[[151 135 148 167  74 198 125 172 140]
 [146 118 131 138 118 116  89 140 130]
 [157 122 145 140 101 160 111 132 128]
 [ 98 124 141 106 153  90 133 128 119]
 [124  67 127 111 191 132 139 143  52]
 [143 164 137  96 137 142 166  44 154]
 [118 167 150 141 121 149 168 136 154]
 [108 151  96 144 170 137 189 154 145]
 [104 171 123 113 106 115 136 103 178]
 [246 127 242 133   7 215  45  52 128]]
140

[[ 407 -216 -226 -360  135 -217 -223 -526  248 -639 -409]
 [ 532 -221 -380 -349  341 -244 -220 -775  310 -708 -397]
 [-469 -206  -43 -237 -532 -188 -220  147 -356  -61 -227]
 [ 128 -212 -120 -362 -143 -199 -231 -228   76 -465 -397]
 [-908 -209  -72 -100 -721 -187 -213  287 -699  249  -54]]
-409

[[4 3 4 3 4 4 4 4 4]
 [3 4 4 3 4 4 4 4 4]
 [4 4 4 3 3 4 4 3 3]
 [3 5 3 6 3 3 1 1 3]
 [3 5 4 4 3 4 2 1 2]
 [7 0 2 7 2 3 5 4 2]
 [2 5 4 2 5 2 3 3 5]
 [2 6 5 1 5 3 3 4 5]
 [6 1 2 5 3 4 5 5 3]
 [1 5 3 4 5 2 2 4 5]
 [4 4 4 3 3 4 3 3 3]]
4

[[ -2 -35   6  26  28  -4  -2  -1   0   2  -7 -38]
 [ -3 -27   5  21  20  -7   0   0   0   2  -9 -29]
 [ -2 -29   5  23  22  -6  -1   0   0   2  -8 -32]
 [ -2 -24   5  20  18  -7   0   1   0   1  -9 -27]
 [ -2 -23   4  19  17  -7   0   1   0   1  -9 -25]
 [ -2 -21   3  17  15  -7   0   2   0   1  -9 -23]
 [ -2 -38   6  28  31  -2  -4  -2  -1   3  -6 -42]
 [ -2 -42   7  30  35   0  -5  -4  -1   3  -3 -47]
 [ -2 -32   6  25  25  -5  -2   0   0   2  -8 -35]]
-38

[[4098 4053 6464 6566 5481 4140 4795 5146 3991 3778]
 [5817 4787 4753 5108 3945 3892 4768 4927 5185 4042]
 [5670 4388 6095 5757 3975 4641 6521 4304 3692 4291]
 [4035 3009 5814 3817 5121 5002 5983 6536 4429 3446]
 [6074 5249 4992 5005 3718 3938 4508 4670 5367 4599]
 [5869 5229 6370 7811 4201 3160 4133 3421 4220 4549]
 [5718 5257 5315 5628 4679 4211 4420 4339 5336 5671]
 [5559 5254 5990 7354 4452 3405 4245 3678 4289 4592]]
3778

[[5 6 4 4 2 4 3 8]
 [2 4 3 4 1 4 3 2]
 [4 3 2 3 1 5 6 2]
 [1 3 2 4 3 2 4 3]
 [2 4 2 2 5 4 3 1]
 [3 2 2 4 4 3 3 1]
 [4 3 2 3 4 2 3 2]
 [2 1 4 4 1 1 6 4]
 [4 3 2 3 4 3 1 6]]
8

[[44 48 47 48 80 41 43 91 45 50 54  0 55]
 [47 48 46 48 49 47 46 49 47 48 47 46 47]
 [45 47 46 47 48 48 46 47 46 46 46 48 47]
 [76 25 71 10 43  9 75 46 77 55 89 46 32]
 [50 46 49 48 49 47 49 47 49 47 49 48 49]]
55

[[-415 -458 -517 -560 -496 -358  -49 -632]
 [-112 -200 -183 -484 -334   49 -493  617]
 [ 496  417 -864 -336  -47 -121  218 -316]
 [-518 -372  -67 -150   95 -520   40   26]
 [-166   17 -115 -361 -339 -494 -398 -170]
 [ -86 -775  -97 -272 -401 -738 -593  375]]
-632

[[3665 7778 4752 4541 3457 6410 4539 2980 3996 7661 8401 6449 6683 3956]
 [4481 4563 3474 4065 8251 3248 4177 4046 6329 7100 3457 6722 5007 3011]
 [7510 3309 5690 7732 7313 4217 5982 8210 7461 3234 2979 4531 4011 6730]
 [7604 7067 4104 5311 7177 4089 4108 6776 8146 5389 8819 3985 7759 7329]
 [7067 6139 7466 5680 2814 7457 6551 6751 5319 3489 7787 3599 6873 8328]
 [5263 2892 3774 7236 4476 4962 5985 6281 4639 6278 2150 6579 4619 4401]
 [3939 5579 6000 6899 2236 7386 6103 4290 3696 7116 4724 6470 6974 5920]
 [7330 3443 5818 7543 7482 4208 5861 7998 7274 3382 3098 4641 3506 6454]
 [3760 7721 5240 2896 2972 6794 4888 2934 4121 7581 8403 6240 7171 4432]
 [4813 8512 7272 3855 5714 6352 5082 4607 5721 4285 9329 4368 7204 6323]
 [7476 3409 5806 8407 7669 4291 5965 7834 7287 3069 3371 4256 3124 6663]]
3956
---
 .75 -.65 -.67 -.51
 .10  .46 -.71 -.42
yields -.67

-.03 -.22  .68  .06  .20  .12
-.61 -.22  .45 -.59  .21  .12
-.31 -.22  .68 -.59  .21  .12
yields .21

 .09 -.21  .03  .20  .16  .06
 .10  .06  .58 -.31 -.13  .12
yields .16

-.59 -.74  .51  .14
-.09  .53 -.10 -.37
yields .51

-.58  .07  .11 -.18  .16 -.28  .14
 .03 -.09  .17 -.19 -.35 -.17 -.46
 .00 -.07  .08 -.04 -.17 -.01 -.03
yields -.17

-.52  .28 -.35 -.32
 .36  .04  .57  .66
-.05 -.42  .14 -.02
yields .57

.07 .07 .02 .23
.13 .27 .09 .60
yields .02

 .09 -.35 -.79 -.67 -.06 -.40
 .19  .00  .16 -.33 -.67 -.14
-.19  .05  .38  .20 -.30  .05
yields -.67

-.04  .06  .09 -.06  .66  .06 -.08
 .20  .01 -.27 -.31 -.09 -.55 -.02
-.44  .35 -.03  .09  .39 -.07 -.21
yields -.55
